Table B holds the same points as the rows below, measured another way and shuffled. Each row below is followed by which row of B it is.
(in the rows, 128 means zero)
B:
j964: 120  143  137  138  116  119  149  108  129  157  109
j851: 118  160  124  137  111  107  134  143  135  142  122
j114: 115  166  124  133  108  108  131  151  135  147  118
J569: 103  206  117  123  80  75  116  209  137  138  126
j486: 100  178  61  119  167  129  65  185  149  142  91
J809: 91  211  41  99  132  151  46  241  129  150  58
J987: 114  149  139  136  100  112  150  126  124  156  112
J593: 129  118  183  143  95  113  187  78  118  159  133
j372: 119  141  107  146  155  126  119  136  143  131  126
J66: 112  161  105  135  135  120  112  148  142  138  118
j597: 98  208  96  131  128  48  82  222  160  100  164
J704: 117  172  119  133  117  83  116  174  143  113  147
J19: 104  205  67  128  149  75  63  237  162  96  148
j938: 123  165  145  147  112  64  144  155  152  108  174
j862: 93  231  83  114  96  92  80  244  141  141  100
j582: 125  157  140  142  110  82  140  134  138  124  152
j29: 97  217  81  117  101  89  84  225  145  135  110
J914: 110  208  134  126  75  69  126  205  135  126  150
j258: 133  102  157  148  127  119  167  71  131  147  141
j877: 135  99  158  157  136  126  168  78  136  143  141
J473: 131  161  163  141  84  82  157  144  130  131  154
J684: 116  129  136  141  127  124  148  114  132  151  117
j138: 112  153  118  128  126  138  126  138  127  161  94
J484: 114  144  96  132  147  140  105  133  140  150  104
j425: 115  174  127  138  107  77  124  175  138  122  148
j665: 109  200  127  126  77  78  120  201  129  133  130
j973: 122  129  117  113  115  165  129  123  113  161  74
j396: 104  191  110  123  95  99  119  183  130  153  97
j570: 118  182  127  126  90  83  136  164  132  136  134
J970: 114  158  116  134  130  118  125  148  139  146  113
J683: 108  160  104  135  139  114  114  159  145  139  119
j432: 105  216  105  123  90  66  95  220  140  117  141
J654: 111  162  126  132  111  119  135  147  126  157  105

107  119  170  131  103  150  64  138  173  191  139  118  141  167  146  131
j597
101  130  188  129  103  125  134  139  168  122  145  110  139  159  125  154
j29
112  129  144  131  117  121  147  131  159  131  129  125  129  129  125  135
j114
106  123  146  128  116  137  88  130  151  162  130  126  137  143  138  125
J704
114  124  145  125  110  132  138  126  143  136  133  110  124  135  126  158
J683
126  133  142  133  120  111  191  129  155  104  130  116  124  124  114  156
j138
100  129  152  134  119  125  106  135  164  144  130  135  141  133  136  113
j570
118  127  142  128  114  125  158  126  148  130  129  115  122  129  122  153
J970
101  133  196  132  102  121  140  142  174  114  148  109  143  166  124  151
j862
119  121  131  121  111  140  137  120  129  147  129  105  115  126  124  162
j372
117  123  101  128  130  127  134  119  141  149  115  134  119  108  128  131
j258
120  129  127  132  124  117  170  127  155  129  123  127  123  116  121  141
j964
134  138  141  130  129  103  200  131  130  68  132  120  125  117  110  151
j973
107  118  182  122  97  156  73  135  146  167  147  94  137  172  139  159
J19
103  125  144  131  119  134  86  133  155  163  128  131  139  144  139  115
j425
118  121  97  125  126  130  137  117  134  154  114  132  116  107  129  130
j877
108  123  125  135  120  142  72  130  165  195  126  141  136  134  146  95
j938
131  123  175  120  97  133  175  131  134  109  146  82  118  148  113  209
j486
128  121  142  124  109  130  167  124  128  117  133  105  115  128  117  179
J484
101  131  129  137  128  123  95  131  155  158  121  151  139  130  138  89
J473
118  124  145  124  111  133  148  123  138  136  132  110  120  130  123  161
J66
108  134  163  135  115  113  161  137  175  114  136  122  135  139  122  140
j396
97  134  163  140  120  124  92  139  170  155  131  144  148  153  140  92
J914
122  127  123  130  121  119  168  125  152  129  122  123  120  116  121  142
J684
106  123  127  129  125  134  92  129  153  166  123  137  134  131  139  112
j582
96  133  165  137  119  120  108  139  170  136  133  137  146  149  136  107
j665
120  132  145  134  121  112  174  131  165  117  128  124  128  125  119  139
J654
97  132  171  135  115  120  106  140  174  137  136  133  145  153  135  117
J569
101  128  177  134  111  131  90  141  175  153  140  128  148  163  139  119
j432
110  128  140  131  119  123  137  129  156  134  127  125  129  126  128  132
j851
117  132  101  139  137  109  155  124  159  139  111  152  126  103  126  99
J593
116  132  133  136  126  111  166  130  171  123  123  133  128  119  122  127
J987
129  134  214  122  97  116  198  143  140  50  157  80  132  165  105  205
J809
